Below are the code and all the weights of a small trained network. Each question names an input and a class and asks about switching units off, where a switched-off unit gives its printed mean instead of its output.

import numpy as np


def w(rows, s, z=0):
    codes = np.array(rows[::2]) - 128.0
    scale = np.full(codes.shape[1], s)
    scale[-1] = z or s
    return codes * scale


def f(y):
    return np.maximum(y, 0)


def log_softmax(a):
    a = a - a.max(-1, keepdims=True)
    return a - np.log(np.exp(a).sum(-1, keepdims=True))


def net(x, mask):
    res = np.array(x, float).reshape(1, 3) / 4 @ E
    y = f(res @ A[0][:, :-1].T + A[0][:, -1])
    res = res + np.where(mask, y, B[0][:, -1]) @ B[0][:, :-1]
    return log_softmax(res[-1] @ U[:, :-1].T + U[:, -1])


A, B = {}, {}
E = w([
[146,6,122,201],'x0',
[179,80,81,79],'x1',
[130,83,214,87],'x2',
],0.017)
A[0] = w([
[151,139,180,87,122],'N1',
[180,90,116,85,8],'N2',
[104,155,133,89,158],'N3',
[134,137,59,92,135],'N4',
[129,180,75,130,121],'N5',
[150,109,148,137,131],'N6',
[118,106,173,89,176],'N7',
[134,176,170,102,49],'N8',
[61,146,81,175,154],'N9',
[144,114,168,79,44],'N10',
[204,85,93,63,50],'N11',
[144,158,89,208,62],'N12',
[129,182,157,105,177],'N13',
[135,170,64,205,168],'N14',
[132,148,98,107,135],'N15',
[143,146,62,107,134],'N16',
[104,99,173,69,118],'N17',
[148,111,68,67,153],'N18',
[148,89,103,166,26],'N19',
[171,105,120,176,138],'N20',
[173,92,118,184,53],'N21',
[192,192,109,102,134],'N22',
[184,62,95,175,111],'N23',
[133,189,151,79,204],'N24',
[171,161,72,110,142],'N25',
[136,89,177,213,97],'N26',
[191,97,107,82,141],'N27',
[161,123,171,96,67],'N28',
[168,175,78,100,148],'N29',
[137,154,106,111,133],'N30',
[118,144,144,116,106],'N31',
[62,87,226,166,116],'N32',
[121,139,93,89,136],'N33',
[105,69,95,166,155],'N34',
[3,171,136,183,55],'N35',
[129,197,169,75,69],'N36',
[106,92,169,154,104],'N37',
[163,114,68,150,49],'N38',
],0.015,0.012)
B[0] = w([
[122,169,123,95,178],'N1',
[40,122,255,209,154],'N2',
[112,167,100,83,189],'N3',
[159,103,153,139,194],'N4',
[169,108,142,142,201],'N5',
[144,108,129,120,160],'N6',
[101,109,181,204,199],'N7',
[86,117,186,162,167],'N8',
[91,166,95,83,212],'N9',
[171,164,29,16,155],'N10',
[48,183,137,121,189],'N11',
[2,140,227,220,185],'N12',
[129,147,116,110,213],'N13',
[88,180,81,89,247],'N14',
[163,85,150,169,169],'N15',
[156,81,116,128,195],'N16',
[69,206,97,99,185],'N17',
[179,100,127,120,205],'N18',
[183,202,26,55,166],'N19',
[81,160,144,126,195],'N20',
[137,150,106,82,183],'N21',
[143,130,140,141,201],'N22',
[80,173,107,111,236],'N23',
[131,152,89,96,241],'N24',
[182,68,117,157,200],'N25',
[168,104,144,162,214],'N26',
[119,196,65,98,198],'N27',
[134,166,47,51,154],'N28',
[172,88,106,147,208],'N29',
[145,120,140,166,167],'N30',
[96,140,147,133,147],'N31',
[166,89,179,198,229],'N32',
[178,114,140,156,171],'N33',
[91,139,159,126,224],'N34',
[139,184,47,62,205],'N35',
[76,148,191,161,204],'N36',
[164,101,160,150,178],'N37',
[154,139,112,108,170],'N38',
],0.0098,0.016)
U = w([
[133,176,34,82,2],'0',
[2,158,164,181,250],'1',
[246,28,145,217,131],'2',
],0.013,0.00086)

Each question gives the input, the list of numbers given to net, and the class t.
The units are the neurons (one row each of A and B). Each row of codes is followed by its name. A weight is (code - 128) times the scale printed after its matrix; where a second scale follows, it is the last column's (A, B and U).
mask holds one flag per neuron, in row order. A switched-off neuron (its flag False) gives its mean, the last column of its row in B, instead of its output. The means were averaged over made-up inputs and are rounded, as every weight is.
A unit's drop is (log p(t) with every unit on - log p(t) with that unit switched off) / (log p(t) with every unit on - log p(t) with every unit switched off).
most important unit: the unit with the biggest drop
top k neurons: the k neurons with the biggest drops, biggest first
drop of u: that unit's drop, to one decimal
input [-2,-8,0], class 0: most important unit -> N35
input [1,8,6], class 1: top 2 neurons -> [N2; N11]
input [3,0,-3], class 1: top 2 neurons -> [N35; N24]
input [7,8,1], class 1: top 3 neurons -> [N2; N11; N34]
input [6,8,5], class 1: top 2 neurons -> [N2; N11]
input [8,-3,1], class 2: top 3 neurons -> [N26; N32; N37]
input [-7,0,4], class 1: top 4 neurons -> [N36; N8; N7; N35]
input [1,5,5], class 1: top 4 neurons -> [N2; N7; N35; N11]
input [6,-1,-7], class 1: top 2 neurons -> [N12; N34]
input [-8,-2,2], class 1: top 3 neurons -> [N36; N8; N19]
input [7,8,6], class 1: drop of N2 -> 1.3
input [0,4,-1], class 2: drop of N14 -> 0.2
input [-6,-6,0], class 0: drop of N3 -> 0.2
input [3,-1,6], class 2: most important unit -> N32
input [7,-2,6], class 2: drop of N32 -> 0.1
